Each row has a name. Each question is about the rows just above it.

[ 98  93 102 167 157 160] : <48>
[127 114 116  82 102  85] : <24>
[ 97 111 169 162 157 113] : <128>
[169 171 101 167 157  96] : <69>
[132 161 121 122 110 147] : <60>
[126  86 142 129 125 103] : <12>
[173 100 172  81 129  90] : <78>
Go on from [127 114] to the end of its row.
[116  82 102  85]
The rest of the row after [161 121]:
[122 110 147]
The rest of the row after [132 161 121 122 110]:
[147]
The rest of the row after [101 167 157]:
[96]

[122 152 129 120 152  91 148] : <8>
[122 152 129 120 109 149 148] : <93>
[122 152 129 135 152 149 148] : <90>
[122 151 129 135 152 149 148] : <106>
The rest of the row after [152 129 135]:
[152 149 148]
Go on from [120 109] to the end of its row.
[149 148]

[ 89 128  99 146 154 149 120 129 121 106 136] -> <57>
[114 115 136 123 122 102 155 133 138 143 175] -> <197>
[128 121 132 120 149 158 152 114 107 112 121] -> <147>
[122  83 106 129 144 130 129 112 152 118 146] -> <76>
[146 138 158 109 146 124 153 124 101 115 100] -> <160>
[140 143 151 120 148 134 137 148 109 113 115] -> <145>
[ 93 143  82 137 137 132 122 150 137 143 121] -> <81>
[146 156 162 108 158 142 136 122  98 101 109] -> <13>
[100 152 124 115 100 151 137 138 138 169 136] -> <173>
[128 104 122 146 155 149 120 139 108 118  95] -> <168>
Go on from [146 154 149 120] to the end of its row.
[129 121 106 136]
Go on from [138 143] to the end of its row.
[175]

[118 115 137 121 120 132 125] -> <137>
[123 117 137 153 109 112 116] -> <66>
[120 114 137 121 120 133 132] -> <4>
[111 135 110 125 137 140 150] -> <100>
[121 152 138 122 134 118 129] -> <63>
[156 162 137 153 108 112 130] -> <157>
[122 148 139 123 132 117 128] -> <115>
[156 162  95 150 104 132 147] -> <135>
[123 144 135 123 132 122 129] -> <159>
[100 101 122 174 142 147 150] -> <36>
[117 114 137 120 119 133 125] -> <30>
After [137 121 120 132], its row goes on with
[125]
Go on from [150 104] to the end of its row.
[132 147]
Go on from [137 153 109 112] to the end of its row.
[116]

[164 147 147 104 159 105 100 106 142 154] = <18>
[150 163 178 105 141  79 140 137 120 112] = <207>
[134 152 144  98 137 102 140 136 120 112] = <142>
[145 158 128 102 154 105 128 136 134 122] = <87>
[129 163 179 132 124 104 151 112 116 111] = <169>
[146 161 126 103 143 110 160 133 133 123] = <46>
[139 147 133  86 147 104 135 130 130 124] = <75>
[146 140 177 106 138  96 113 123 140 133] = <199>
[140 158 124 102 152 109 158 146 150 119] = <122>
[142 132 145 103 145  92 149 130 145 127] = <126>
[164 143 130 114 147  96 134 101 116 141] = <25>
The rest of the row after [137 102]:
[140 136 120 112]
The rest of the row after [144  98 137 102]:
[140 136 120 112]
The rest of the row after [163 179]:
[132 124 104 151 112 116 111]
The rest of the row after [104 151 112 116]:
[111]

[142 101 129 130] : <26>
[118 150 142 136] : <138>
[ 94 104 131 117] : <95>
[ 94 104 131 127] : <139>
[ 84 108 129 126] : <56>
The rest of the row after [ 84 108 129]:
[126]
After [108 129], its row goes on with
[126]

[ 95 123  90 120 121 126 121] : <174>
[107 128  97 117 118 120 127] : <41>
[136 121 141  86  91 138 118] : <162>
[127 119 130 104 106 134 115] : <96>
[137 121 141  95  98 137 116] : <156>
[140 122 141  88  91 140 117] : <195>
[104 119  96 112 113 128 121] : <84>
[107 119 130 103 123 118 127] : <114>
[111 123  90 119 138 121 120] : <21>
[140 119 147 101 103 138 115] : <134>
[114 118  97 117 117 120 127] : <10>
The rest of the row after [119 130 104]:
[106 134 115]
Go on from [ 90 120 121] to the end of its row.
[126 121]
Go on from [ 91 140] to the end of its row.
[117]
The rest of the row after [137 121 141]:
[ 95  98 137 116]
The rest of the row after [123  90 120]:
[121 126 121]
After [ 97 117 117], its row goes on with
[120 127]

[122 140 139 115 154 120] = <183>
[114 142 151 122 152 120] = <131>
[120 148 169 118 166 109] = <176>
[122 155 163 112 159 114] = <150>
[115 148 168 121 152 111] = <144>
[127 142 154 124 138 120] = <104>
[127 143 154 124 147 112] = <80>
[122 155 163 118 166 108] = <27>
[128 147 156 120 147 114] = <129>
The rest of the row after [127 143]:
[154 124 147 112]
After [142 151 122 152], its row goes on with
[120]
After [139 115], its row goes on with
[154 120]
The rest of the row after [122 140]:
[139 115 154 120]
The rest of the row after [155 163 112]:
[159 114]
Go on from [127 143 154 124] to the end of its row.
[147 112]
The rest of the row after [114 142]:
[151 122 152 120]

[139 133 137 145 131 139 139 160 140 131 150 142 131 133 148]  <59>
[136 130 135 140 135 136 135 136 135 134 129 133 179 133 130]  <85>
[136 130 135 145 132 139 132 145 132 133 145 131 140 129 130]  <49>
[130 132 134 140 135 136 135 135 135 134 145 131 139 129 137]  <20>
After [140 135 136 135 135], its row goes on with
[135 134 145 131 139 129 137]
Go on from [145 131 139 129] to the end of its row.
[137]
Go on from [134 145] to the end of its row.
[131 139 129 137]
After [135 135 134], its row goes on with
[145 131 139 129 137]
After [134 129], its row goes on with
[133 179 133 130]
The rest of the row after [145 132 139]:
[132 145 132 133 145 131 140 129 130]
The rest of the row after [132 145]:
[132 133 145 131 140 129 130]

